Each row has a class, written after it.
[ -69   46 -124  -73  132   22   63  -29  -10    8 -161  -34 -125  100
    5  140 -112   68  135   -1  -45   59   57   -8   40  -32   99   31
  126  141  -62    9] | U
[ 209 -210  274   23 -138  285   63  -31 -199   20  161 -158    7  -30
   76 -536  178 -141  110 -129 -184  252 -372   89  101 -158 -187  280
  -21   69  276   98] | B
[ -41   87 -200 -329  186 -156 -128  149    1  -76  -14   48 -268  -43
 -115   -1  533  407 -474  207 -212 -485 -190 -284   91 -233  -98 -501
 -435 -308  173  -59] | B
[ -52 -118   40    9  -77  158  215 -279 -144    1  -25 -258  290 -184
   57 -135  166   10   67 -177    9   71 -175  516  114 -185  -93  -73
   73   54  -82   46] | P
[ 289  579    8 -183  562  -52 -132 -109 -114  -86  -81    1 -332  -93
 -125 -206  124  202  280 -182 -220  168  424 -268   72  184  -27   10
 -126   65   25 -270] | A
[ 213  161  288 -265   -3  397  139 -462    1  187 -305   84 -242  343
  305 -251  -39   -3  229 -495   11 -304 -134   73    5  122  295  -18
   84   18  -81 -177] | A
[ 185  337  196  -65  278  439  249 -349  -63  323 -153  -98 -139   22
  388   13   45  110  126 -252   90 -359  -63 -355   60  -58   67 -133
  305  -42 -188  -14] | R
[ -57   81  -65 -114   -1   84  111  -68  -55  -50 -119  -29  -76   44
   17  166  -91   46  126  -27  120  -26  -37   44    6   -9  117    4
  133  211 -137   48] | R
[  41    3  -57 -237  -17  168  -42   14   71   40 -153  416  207  283
   66 -201  -97 -250   25  213  -89  180  420  239  -30  161  -81  188
   14  297  308  -52] | B
[ 211  -38 -211  146  522  167  247  104   31  -35 -141   59 -223  115
  217  -10  132 -105  -88 -227  -83 -144   58   31 -138   70 -127 -210
  -43   46 -139  157] | L
[ -57   68  -70 -123  329   66  221 -199  196 -269 -155    7 -126  260
   30  169   -9   66  122  -25  281   93 -583 -107  -26 -156   26   13
  -74  148  227  -84] | E
[  96   78  -89 -131  659  364  157 -227   45   32 -148  -70 -409  227
  260   81 -153  184    5 -435  -47 -402  144 -359   38   26  259 -208
  240 -250 -294  147] | V
[ 214  425   57 -300 -199   99 -109 -213 -191  158  -64   37 -204  -47
 -368  -45  340  276  179   58   40  142  -47 -146   77  -15 -145 -203
 -197  114  151 -192] | U
[ 221   93  -21  -53   71 -354   20   43  -29 -133  118  115   39 -184
 -106   88   81 -203   62   41   57  265 -174   52  -72   41 -147   49
   94  179  135   14] | R
[ -96   71  -42 -129  -21  -32   74  -39  -72  -68 -104  -14 -107   90
  -86  140  -76   37  187   66  -21   73  -54   10   43  -14  163   94
  107  155  -70   -1] | P
[ -33 -198  -28   41  353 -146   95  -90  -18 -288   74   46   77  112
  152  -73  328 -126  -90   66   91 -406 -287  174  144 -135  109  128
 -238 -258  154  -45] | F
[-100   92 -242  447  899  509  387 -211  192 -290 -150 -359   -4  182
  603  553 -391  -25   48 -233   54 -701 -266 -272  148  -33   86   86
  326  215   60   -2] | E
[  84 -267  262 -185 -379  204  238 -172   41 -246   18 -334 -255  108
  -55 -350  317  142  -24 -565 -187 -108 -491  244  -19  -77  435   72
 -235 -601 -413  214] | P
[ -21   51 -135  -99   39   41   32    7  -43    3 -158  -17 -113   41
   -8  180 -100   50  131   44   53   40  122  -45  -22   -5   61    4
   73  164  -86   13] | C
[  29  -98   76   35  -24  124   21  134   44   48  -50   28  196 -232
 -104   -7  205  -32 -172   22  192    6  326   35   99  244   -3  -72
 -394 -536 -258 -104] | C
[ 185 -175  220  120 -597  170  143 -544  -24  384  -35 -177  122  360
 -117 -344   60   12  324 -285 -161  205 -565  101 -100 -108  115   29
 -158  216  301  -22] | J
[ -39   77 -115 -109   18   12   51    7  -83  -30 -114   28  -40   43
  -36  111  -30   14  133   56   44   48  -34   47   18   20   67   -2
   90  237  -33   -5] | E
[-51  39 -81 -70  62 -27  87  -1 -55 -85 -53 -15 -83  31  19  54 -40  20
  86  -8 -47   7   0 131  16  -5  85 -28  -1  96 -77   1] | D
[  -9   39  -11  257  636  403  266 -218  257   57 -200 -402  -56  237
  375  -68 -104 -129  196 -486  -23   63 -405  -89  122 -178   54  142
   95 -185  126    3] | B
[ -23   55  137   -1 -269  -57 -129  161 -279   91  180    7   90 -357
 -236 -152   63  138   23  246   49  128  371  -16  228  -21  -43  -54
 -190  178  -89   34] | B
[ -16   29  -49  -91   36   38  125  -64  -44   11 -142  -45 -131   83
   28  102  -42   41  110  -22  -13  -54  -40   41   34  -40  109   18
   39   93  -85   11] | R
[  69  116  256  -57 -318  194  -14  226 -131  204  139 -164  167 -338
  180 -188  140  -74  147  121  227    7  191  177  207  -18  -82  -30
  -44  184   62    8] | P
[  44  300 -245  -88  246  195  241 -484 -116 -119 -111 -363 -189  106
  -56 -194  321  104  283 -273 -295  344 -157   72  158 -234 -136   46
   74  152   -2 -191] | J
[ -19  -14  -92 -100   57   34   94   39  -20  -26 -142  -24 -114   58
  110  198  -40   22  103   -7   38 -123  -54   56   -6  -55  116  -20
  130  164 -111    7] | D
[ -96   76 -118  -47   73  -82   19   11   -3  -88 -103  -24 -127   69
  -63  176  -76   -6  117   27  -12  135   59    6   19   37   90   77
  122  208  -98  -59] | L
[-112  -61   31  108 -113 -162 -199  368  -97   52  165  -99  130 -364
   52 -166  152  105 -245   82 -148   53  273  180   74   93  -73  -42
 -119 -325  -95   90] | V
[  44 -139 -122  -61 -103 -288   12 -543    6  -95  112 -266  -14  352
 -467  -37  -39 -137  265 -302  -53  513 -478  109 -104  -39   98  207
   28  -17  232   -3] | U
[ -12   51  -81  -98   49    1   91   19  -60  -73  -71  -28 -155   62
  -80  143  -49   24  104   20  -13   46   -3 -107   27  -34   80   39
  131  180 -111    4] | F
[-137 -108  -77   74 -141 -139  -13   65  -31  197  -45 -110  190 -130
  106   49 -147  -45  108  127   57  272  447  261  -24 -135  -62  149
  298   19 -155  131] | P
[  49  155  -76  133  -32  -54   22  309 -247  -33  231 -256   78 -161
  -20 -217  279 -248  128   92 -218  208    5  163   15  -52 -171  235
  125   91  -27  213] | R
[ 255  -16  -63 -187  308  153  -27  -64  -36  -30  -84 -165 -190   95
 -225 -244  342  240  128  -56 -355   79  132   22  -33   22  -89  -59
 -357 -156  154 -269] | J
[ -70  101  -38 -139   76   29   73  -17  -41    2 -138  -18  -94  104
  -48  110 -103   45  150   26   -7   48  141  -24   87   16  173   58
   86  121 -100  -31] | F
[-302 -145  -87  -68  -50   85  -21  -51  218 -143  -80  252   58  303
    3   32 -142  -68 -119   97  -74  -93   62  -91  228   78  191   87
 -104    8  184 -204] | E
[ 173  108   63 -125  284   -3   22 -418 -432  -82  142   80   45  157
 -297 -603  353  -83  199    2 -395  268 -518  123  172  -54 -145  163
 -240 -180  510   34] | E
[  45 -207  191  356  197  644  350 -497 -269  173  -30 -350   15  228
  141 -721 -170 -198  161 -645 -460   42  -79   74  176   95   68  195
   29 -225 -345   94] | Z
[ -11   50   64   54   91 -177 -103  110  -99  123   30 -181   99 -246
  196  -27  197   48  -98  -92   -9   -5   17   63   43  -70  -53    8
  161  -41  -55   81] | C
[ 139  322 -262  350  547   73  330 -192  -43  -91  -88 -273 -252  159
  -75  143 -395 -164  330 -233  -69  252  247 -570   81   80   14  274
  112  203 -290  218] | A
[ -52   67  -60  -49  -63  116   86  -14  -69  -50  -85  -43  -83    7
  -11  114 -101   55  131   -6   27   41   -6   28   56  -22   79  -20
  152  264 -173   10] | J
[  35  124  212 -185   63  -55 -116   63   80  200 -133   96 -183  221
  205  -90  114  155  -73   59   80 -531 -321 -119  105    4  276 -176
 -409 -490  315  -27] | Z
[-102  -12  -14   97  184 -126  -12    6  -31 -142   62   64   66   46
  -97  -42   40  -86   90   26   43  172    6  -27   74   24   97  164
  -84  -32   15   22] | C
[ -48    3  -66 -111   15   -8   61  -27  -50    1 -109  -20  -41   62
    5  104  -37   16  115    4   63   13  -10  113    9  -33   80   -9
   61  176  -78   -6] | D
[  52  415  171 -116 -327  238 -107 -284  195 -133  -25   23    9  160
  -52  134 -184  214  401  -94  416  206 -312 -273 -230 -113   83  146
  332  507  171  -60] | Z
[-171 -286 -100 -115 -228 -377  -79   48  213  241  -88 -111   53   89
  238   79   70 -108 -138  -44 -101 -355 -328  185  140 -156  319 -214
 -114 -370  243  -91] | F
[ 274  112  328 -242 -243  254  -29  111 -227  149   -3   41 -341   -4
   12 -246  101  196   77  -51   24 -214   91   47  -79   43   -8 -142
 -114  181  -92   92] | P
[ 102 -158  112 -216 -184 -219 -215   68  124  219 -168  -84  -57   81
  204 -326  161  -63 -139   69 -334 -294  282  378  282 -165  -60  129
 -384 -381  375 -226] | A
[ -59   89  116  247 -201  211  312 -587  -23 -306  133 -154   52   62
 -333  -86 -440 -243  192 -391  -81  549  -76 -271  238  251  187  443
   97  -89 -343  -17] | F
[-107   35 -132  -78   47   51  114  -98  -21  -75 -161 -105 -134  125
   18  208  -73   57  152  -61   37  -21  -34   44   37  -29  199   24
  145  229 -158   16] | L
[ -76  101 -138  -77   83   -5  116  -37  -27  -57  -96  -91 -122   50
   11  137  -75   61  150   -8   -4   61   39   -6   15  -32  118   27
   85  138  -96   32] | R
[ -68   77  -48  -80   89   30   32    4  -21   26 -128  -63 -148   91
    3  125 -168  108  140   68  -62   11   47  -55    8  -30  117    4
   90  153  -29   27] | L
[  54  276  292  225  -30  258   68 -264 -152  -77  155 -281   24 -203
  -53  -73 -113  196  271 -181 -201  -49 -197  -32   61  -80  -15   45
  202  404  -98 -147] | U
[  -6   74 -158  -87  171   27   99  -98  -27   12 -197  -41 -167  147
  -37  124  -78   21  196  -71   20   96  -17  -93   55    7  118   36
   75  179  -67  -31] | E
[-115   -4  114  336  -70    2   16  212   76  108  113 -280  140 -219
  270  -36  -59   -6    4 -113 -115  -99   36   35   70   19  181   52
   44 -241 -151  107] | U
[ -66   41 -103  -94   14    6   86  -42  -11  -41 -160    2 -119   96
  -52  175 -120  -22  137   15   66   91   16   51   19   16  112   24
   95  198 -136    1] | L
[ 195 -350  189   26  202  340  132 -185 -272   43  160  -17  -40  182
  107 -566  227  -97 -234 -214 -312 -233 -266  -53   44  115 -149    3
 -161 -388  144   42] | Z
[ 168   12   18 -343  650 -259   -1   48  192   66 -305  -64 -264  260
 -125  150  107  120   95 -146  187  313   52 -193   70  119  166  113
 -291 -206  165  -77] | D
[  85 -121   76  -21 -141  -66 -108  324  -61  163   11  -57   84 -240
  128 -164  376   13 -138   64  -60 -100  194  210   37   22  -56  -75
 -235 -241   -3  -15] | C
[ 268 -160  171 -102  -42  346  182   74 -101   21   36   23   -3 -177
  121 -133  197  -74  -78 -150  264 -341  140   71  160   18  -95 -250
 -150  112 -168   31] | A
[ -56   62  -75  205  126  374   37 -160  -72   96  -35 -165  121   61
  397  -64 -321 -101  410    7  -68  -98   -7  138   39 -151  -57  155
  368  471  283  -83] | E
[ -20 -139 -518   97  822 -129  177  253   39 -321 -126 -134 -166   89
  -53  512  259  -43 -207   24   78 -330  136 -143  245  -52  -58  -78
 -106 -110  -98   64] | Z
[ -36   36  -41 -147  -30   11  117  -96 -128  -42  -78   13 -116   55
  -63   54   -1   21  105  -26   47   11  -16  108   44   10  107  -18
   30  181 -138   -2] | R
[  -9  435  164  -15 -168    0 -139  225  -11 -160  196  104  122 -214
   46 -195  -58   68  -77  175 -143 -186   98  -30  -17  147  -59 -134
 -162  196  148  -26] | A
[ 152   69   79  -23   39   70 -113  105  -48  255  -31  -84  -68 -102
   13 -140   29  297  128   68    4   16  183 -212  -24  -61  -33 -150
 -179 -139  157   39] | Z
[ -55  116 -128 -157  103   36   30   23  -39  -51 -165   20 -137   68
    2  126  -91   61  138   37   32   36   76  -47   53   30  121   36
   99  195  -76  -18] | E
[ -14  117  -91 -103   72   47   79  -67  -52   26 -170  -73 -153   78
   10  135  -66   87  167  -74   36  -29    7  -94   42  -38   94  -50
   97  181  -78  -37] | A
[ -59   66 -121   34  149  -21   73    5  -27  -24  -88  -99 -177   84
   -9   90 -106   73  125  -30 -199   34   20  -18   36  -53   92   30
   87   92  -64   36] | U
[-175 -128  -14  -16 -315 -182   60 -163  -22 -227  218 -125  202   11
 -252 -179  125  -13   17   55  -95  440  -93  252   53 -123   14  169
  -67   26   83   84] | L
[ -29 -282 -114   68  -90 -317   27  505   85 -159  125  -65  116 -267
   28 -160  210 -134 -151  -57 -261  208  465  443  127   81  103   16
 -248 -428 -131  145] | A
[ 303  106  294 -167 -385  349  -82 -109 -211   67  170 -138  127 -187
  -62 -388  286  180  -46  122   97 -293 -136   33  -53    3 -319 -175
 -421   -1  299  -91] | A
[ 161  194 -100  158  201 -238  -38  201  -64  -17  130   33  -46 -248
 -125    7   65 -103   66   25   95  277  368 -142   42  172  -85   16
 -105  -92 -120   61] | E
[ 159  -92 -104  142  161  317  425 -288   34 -178  -71 -182 -128  356
 -145   13 -189 -395  244 -365   43  362 -438 -246  154   71    8  298
   59  120  -16  123] | Z
[  29  -78  173 -112  -78 -175   49 -144 -114  111  182 -142   12  -14
 -204 -360  137   63   96  -50 -251  462 -130   69    4 -178   40   48
   14 -361   45  198] | L
[-224  192    7  154  350  -35  -70  -12   93 -111  -51  156  110  175
  381   -5  -99  -59  105 -117   59 -213 -126  268  -84 -160  210   97
  374  242   27  112] | B
[-445  -82    7  254  148 -364  -16  -95  -15 -462  155  145  246  130
 -216  -94 -257 -183   15  -38 -409  510  -68  213  279   33  236  579
  254  -18   10   84] | E
[ -11   85  -49  -59   95   20   42  -33  -36   21 -122  -61 -151   34
  -33  110  -67   95  143   18   13   30   77 -108   41  -10   57   22
   18  100  -52  -27] | P
